Table B holds the same points as the rows below, measured another way and shuffled. Each row below is followed by which row of B it is.
In the rows, 128 means zero.
B:
Muz: [154 172 167 144 156 150  90 161 131  90  94 126 134 138 109 165 169 157
 149 118 125 133 115 175  99  81 158 135 112 149  98 147 114 163 145  95
 191 112 138  79  75]
kopak: [159 101 145 140 140 150  83 185 156  68  94 137 146 132  77 174 142 148
 157 116 141 149 143 171  98 103 180 142 115 139 129 141 122 187 165  86
 174 116 118  98  59]
seg: [184  89 124 162 128 140  76 177 147  97 114 126 146 154  89 177 165 131
 153 130 144 130 146 178  97  80 182 135 152 138 122  90 120 170 186 105
 161 145 133 116  63]
danum: [140 147 150 117 139 139 121 129 123  82 115 139 162 127  97 152 135 130
 153 103  98 157 130 122  95 119 137 128  86  96 148 177 109 169 143 111
 190 124  91 106  95]
tud: [117 136 105 127 135 130 125 114  86 159 173 113 115 157 128 110 144 111
 130 155  92 110 115  96 133 103 119 120 107  76 140 161  93  74 148 124
 105 136 167 146 138]
Ruvu: [138 113  92 143 140 118 125 137 105 141 143 118 150 153 103 122 152 114
 148 129 121 135 127 116 109 102 151 114 143  80 136 122 111 136 172 118
 169 124 119 149 100]
rur: [147 169 149 158  87 117 155 124 142 107 130 122 142 147 112 128 139 128
 137 107  89 159 142  91 115 138 107 105 122  70 136 156 124 147 110 148
 176 134  93 169 119]
pap: [163 136 147 161  64 116 151 125 155 103 118 124 160 138  98 152 135 131
 134  98  89 170 158  89 105 171 113 109 137  72 144 124 139 163 114 173
 173 129  68 164 122]
vavet: [154 131 182 139 155 157  78 192 158  48  73 146 136 125  90 182 157 172
 167 112 139 152 123 182  94 101 186 146 109 171 110 151 115 201 143  77
 184 107 123  75  53]
sozu: [159 115 126 130 169 140  64 189 171  67 121 126  94 125  85 164 142 147
 156 128 143 141 124 188 122  79 196 130 124 147  90 130 116 186 184  57
 162 129 164 150  36]
Rizor: [128 180 145 169  88 142 185  83  93 192 119 114 175 153 155 105 142 128
 119 138  69 111 137  73 133 129  64 118 117 100 165 140 125  73  64 190
 136 152 158 121 186]
zeviv: [107 109  83 142 124 107 134 109  84 180 176 112 127 158 143  94 122  98
 105 161 116  98 116 101 137 109 125 116 137  89 147 143 105  64 141 119
  88 139 180 177 139]
tib: [180 111 146 167 103 123  84 173 148  84 137 112  98 161  90 161 148 136
 139 141 110 141 137 169 122 100 189 113 145 110 113 108 119 156 163  89
 124 148 174 191  57]
pudam: [124 141 138 135 126 125 131 114 109 129 161 108  95 145 132 114 119 109
 131 151  90 127 118  99 150 126 113 115  99  81 134 169 108  97 119 119
 107 151 184 182 134]
telid: [123 168 185 123 144 148 132 105 135  81 130 127 117 104 111 134 104 124
 142 126  73 155 145  85 161 141  96 140  56  95 152 216 107 157  79 114
 163 148 162 160 138]
lok: [138 185 170 151 100 132 159 103 117 108 119 120 137 129 111 136 138 124
 145 106  76 162 147  72 126 140  74 118  86  61 146 170 112 132  90 167
 181 143 110 148 150]
Lelo: [146  89  87 143 138 135 105 156 117 125 120 133 177 143  93 154 144 123
 139 118 147 124 144 144  85 108 159 138 133 116 162 137 110 150 173 114
 163 110 107 108  87]
regik: [166 133 188 124 172 170  74 188 172  27  79 145 121 117  75 183 143 169
 171 104 124 164 141 181 111  97 182 146  90 159 114 169 109 223 148  74
 202 123 119  83  49]
Nugi: [120 160 167 140 139 127 118 114  99 137 145 113  92 149 141 121 139 116
 126 156  99 116  98 119 142 102 119 118  95 111 109 172 100  98 109 103
 126 150 201 152 132]
Levem: [134 142 113 142  82 102 158 106 116 148 132 126 167 150 127 112 142 125
 125 107 112 147 126  96  96 146 108 105 148  85 139 122 134 118 125 165
 148 111  68 133 142]
vitan: [129 189 169 147  73 110 162  95  97 143 123 120 143 146 144 119 153 133
 127 119  70 149 128  86 113 147  72 117 102  77 136 152 121  86  84 176
 135 128 106 117 170]

[109  57 128 163 115 148 190 106 161 132 108 128 143  98 135 134 148 141
 139 120 168 171 147 123 160 134 126 136 123 131 132 121 126 148] -> tud
[144 149 119 105 134 151 116 132 136 157  45 183 143 108 139 115  77 145
  77 133  46  30  96  92  99  88 143 112 116 172 142  83 130 115] -> pap
[143 135 115 151 118 155 127 114 167 141  34 127 168  93 143 133 108 142
  72 105 126 110 130  75 136 111 135 128 123 130 106 101  98 161] -> vitan
[142 124 155 144 127 131 115 101 139 114  82 143 157 117 140 135  28 145
  99  95 127 130 142 201 148  96 113 157 139 119 128 134  85 129] -> telid
[182 119 126  77 117 119 111 160  79 157 170 127 125 134 124 113 146 133
  68 155 127  29 106 222 108 121 140 159 128 105 220 113 118 100] -> vavet
[107  82 136 165 124 146 178 123 141 114  96 123 149  92 136 137 105 139
 142 104 137 158 155 148 154 134 127 139 141 137 128 119 123 138] -> pudam
[128  72 119 124 139 146 189 163  99 151 121 137 110  75 140 104 156 148
 117 142  75  79 124 185 110 162 158 144 136 159 215  82 171  94] -> tib
[180 114 133  78 125 113 111 157  73 157 168 141 131 134 131 113 103 145
  62 148 115  21 100 250 103 114 138 159 134 100 223 114  99  79] -> regik
[156 104 121 114 117 129 144 105 130 154 168 163 109 135 133 107 145 146
 122 149 124  82  98 132 114 119 120 139 104 135 179 128 136 127] -> Lelo
[170 110 110 109 113 127 143 150 101 162 154 108 139 107 134 122 163 147
  74 144 140  84 112 177 122 122 143 136 124  97 204 109 113 126] -> Muz
[151  92 109  97 136 131 162 133  97 169 160 136 105 100 131 102 170 148
 114 177  94  80  96 155 101 151 140 143 112 134 217 102 147 103] -> seg
[119  81 126 165 114 147 176 138 127 116 115  90 163  80 140 146 128 141
 133  99 166 167 160 158 165 147 138 137 146 115 153 114 114 159] -> Nugi
[ 92  72 132 181 122 149 191 102 168 116 126 129 125  99 131 137 155 134
 176 106 152 193 152 101 158 142 122 134 124 151 129 131 158 152] -> zeviv
[123 140 110 173 127 155 143  82 191 143  25 123 160 104 153 140 100 131
 101  93 149 181 132  40 141 114 158 156 114 143 110 119  87 181] -> Rizor
[133 127 122 140 129 155 147 132 154 144  54 159 151  93 142 122  87 150
  78 117  84  50 121 109 119  89 150 121 122 153 156  86 127 120] -> rur
[145 139 126 151 125 152 137 100 158 140  38 150 172 102 142 127  59 153
  69 117 108  87 129 123 133  90 126 133 119 131 130  99  90 140] -> lok
[169 112 127  89 124 117 126 139  89 158 164 150 111 144 124 107 136 139
  96 155 112  46 101 199 103 123 130 155 116 120 203 118 135  94] -> kopak
[135  75 131 111 129 119 164 161  79 146 193 126 106 106 128 113 163 146
 113 157 118  82 128 237 116 139 137 132 126 127 221 110 166  74] -> sozu
[129 139 112 135 121 153 136 127 158 144  90 150 150 107 138 126 125 139
  92 119 101  59 115  56 122 101 144 109 119 150 124  98 133 140] -> Levem
[160 117 129 121 115 132 129 122 118 143 135 149 147 112 143 122  77 156
  84 118 136  41 106 169 125  98 122 135 126 113 159 118  98 125] -> danum
[120  94 116 139 116 147 184 125 142 156 143 157 135 105 134 120 149 141
 127 145 121  87 120 120 133 113 140 115 109 142 171 100 142 129] -> Ruvu
